Below are the code and all the weights of a small trained network. Each question names an input and a class and asks about switching units off, where a switched-off unit gives its printed mean instead of its output.

import numpy as np


def w(rows, s, z=0):
    codes = np.array(rows[::2]) - 128.0
    scale = np.full(codes.shape[1], s)
    scale[-1] = z or s
    return codes * scale


def f(y):
    return y / 2 * (1 + np.tanh(0.7978845608 * (y + 0.044715 * y**3)))


def log_softmax(a):
    a = a - a.max(-1, keepdims=True)
    return a - np.log(np.exp(a).sum(-1, keepdims=True))


def net(x, mask):
    res = np.array(x, float).reshape(1, 7) / 4 @ E
    y = f(res @ A[0][:, :-1].T + A[0][:, -1])
    res = res + np.where(mask, y, B[0][:, -1]) @ B[0][:, :-1]
    return log_softmax(res[-1] @ U[:, :-1].T + U[:, -1])


A, B = {}, {}
E = w([
[85,83,140,177,182],'x0',
[131,129,100,133,134],'x1',
[130,205,142,221,206],'x2',
[133,135,79,134,141],'x3',
[190,90,166,86,255],'x4',
[130,133,119,128,129],'x5',
[11,190,129,80,195],'x6',
],0.0079)
A[0] = w([
[100,174,113,55,153,2],'N0',
[65,159,88,63,156,81],'N1',
[210,107,160,153,96,50],'N2',
[224,206,87,110,66,124],'N3',
[187,132,21,148,113,150],'N4',
[43,162,129,175,51,89],'N5',
[128,62,133,59,44,159],'N6',
[119,13,119,31,112,100],'N7',
[98,140,106,155,66,55],'N8',
[86,158,154,134,88,30],'N9',
[145,105,126,78,189,58],'N10',
[148,146,143,131,161,61],'N11',
[189,49,29,144,109,97],'N12',
[177,80,100,48,212,136],'N13',
[157,77,231,176,87,193],'N14',
[35,104,75,91,216,106],'N15',
[186,137,200,88,185,90],'N16',
[90,163,103,31,134,53],'N17',
[215,59,68,166,131,63],'N18',
[197,255,198,167,123,138],'N19',
[80,81,98,17,67,75],'N20',
],0.0096,0.0042)
B[0] = w([
[162,82,197,129,104,144],'N0',
[150,140,199,54,112,181],'N1',
[92,133,191,128,123,185],'N2',
[158,43,131,106,208,211],'N3',
[158,94,148,36,142,185],'N4',
[242,84,120,131,86,231],'N5',
[133,168,92,176,191,254],'N6',
[55,146,66,222,178,229],'N7',
[169,116,96,155,41,170],'N8',
[185,100,170,144,80,140],'N9',
[215,124,178,158,61,162],'N10',
[96,75,121,206,69,135],'N11',
[87,148,190,112,168,203],'N12',
[157,163,76,166,49,232],'N13',
[148,211,146,2,168,230],'N14',
[171,106,156,68,106,219],'N15',
[208,96,60,225,50,210],'N16',
[103,114,180,125,163,166],'N17',
[117,170,217,119,71,206],'N18',
[5,81,95,179,168,226],'N19',
[118,132,135,172,182,226],'N20',
],0.0075,0.0059)
U = w([
[183,90,87,111,46,16],'0',
[100,122,254,16,157,6],'1',
[30,95,67,154,215,92],'2',
[118,52,116,78,186,218],'3',
[119,140,101,53,161,251],'4',
[100,127,96,56,147,228],'5',
],0.0088,0.0022)

Each question gives the input, the list of numbers given to net, and the class t.
The units are the neurons (one row each of A and B). Each row of codes is followed by its name. A weight is (code - 128) times the scale printed after its matrix; where a second scale follows, it is the last column's (A, B and U).
mask holds one flag per neuron, in row order. A switched-off neuron (its flag False) gives its mean, the last column of its row in B, instead of its output. The means were averaged over made-up inputs and are rounded, as every weight is.
A unit's drop is (log p(t) with every unit on - log p(t) with that unit switched off) / (log p(t) with every unit on - log p(t) with every unit switched off).
The circuit of an input: a set's keep is (log p(t) with only the set's units on - log p(t) with every unit switched off) / (log p(t) with every unit on - log p(t) with every unit switched off). Starting from the 12 units with the biggest drops (on a tie, the unit counted first), units are removed one at a time, each time the one whose removal leaves the highest keep (on an exact tie, the one counted first), for as long as the keep stays at least 0.8.
units of the circuit, in order: the units of the circuit, biggest drop first
k most important neurons: the k neurons with the biggest drops, biggest first
drop when u is switched off: that unit's drop, to one decimal
input [7,-4,-5,2,4,6,7], class 1: units of the circuit, in order -> (N1)
input [-8,4,-7,-1,-3,-2,-7], class 3: units of the circuit, in order -> (N3; N20)
input [2,5,-5,0,8,-2,3], class 0: units of the circuit, in order -> (N13; N10)
input [-6,-1,3,-3,-1,1,6], class 1: 2 most important neurons -> (N1; N7)
input [8,8,-2,1,8,6,-1], class 0: units of the circuit, in order -> (N13; N10)
input [-1,5,-5,3,-1,2,3], class 2: units of the circuit, in order -> (N7; N20)
input [-6,3,-1,4,8,7,-4], class 0: 3 most important neurons -> (N13; N16; N10)
input [6,-5,3,8,5,-6,-8], class 1: units of the circuit, in order -> (N18; N12)
input [-2,5,-6,-2,-4,-7,-3], class 2: 2 most important neurons -> (N7; N6)
input [0,1,-1,-6,8,-3,-6], class 0: 2 most important neurons -> (N16; N13)
input [-5,4,3,1,5,-3,0], class 0: 3 most important neurons -> (N16; N13; N7)
input [-2,5,-4,-1,-7,2,7], class 0: 3 most important neurons -> (N5; N8; N14)
input [1,2,0,1,-3,6,-6], class 1: drop when N12 is switched off -> 0.1
input [-5,6,-6,3,-2,-7,-7], class 1: drop when N7 is switched off -> -0.1
input [-5,1,7,4,-2,7,-2], class 2: drop when N14 is switched off -> 0.1
input [3,0,2,-2,5,2,7], class 1: units of the circuit, in order -> (N15)
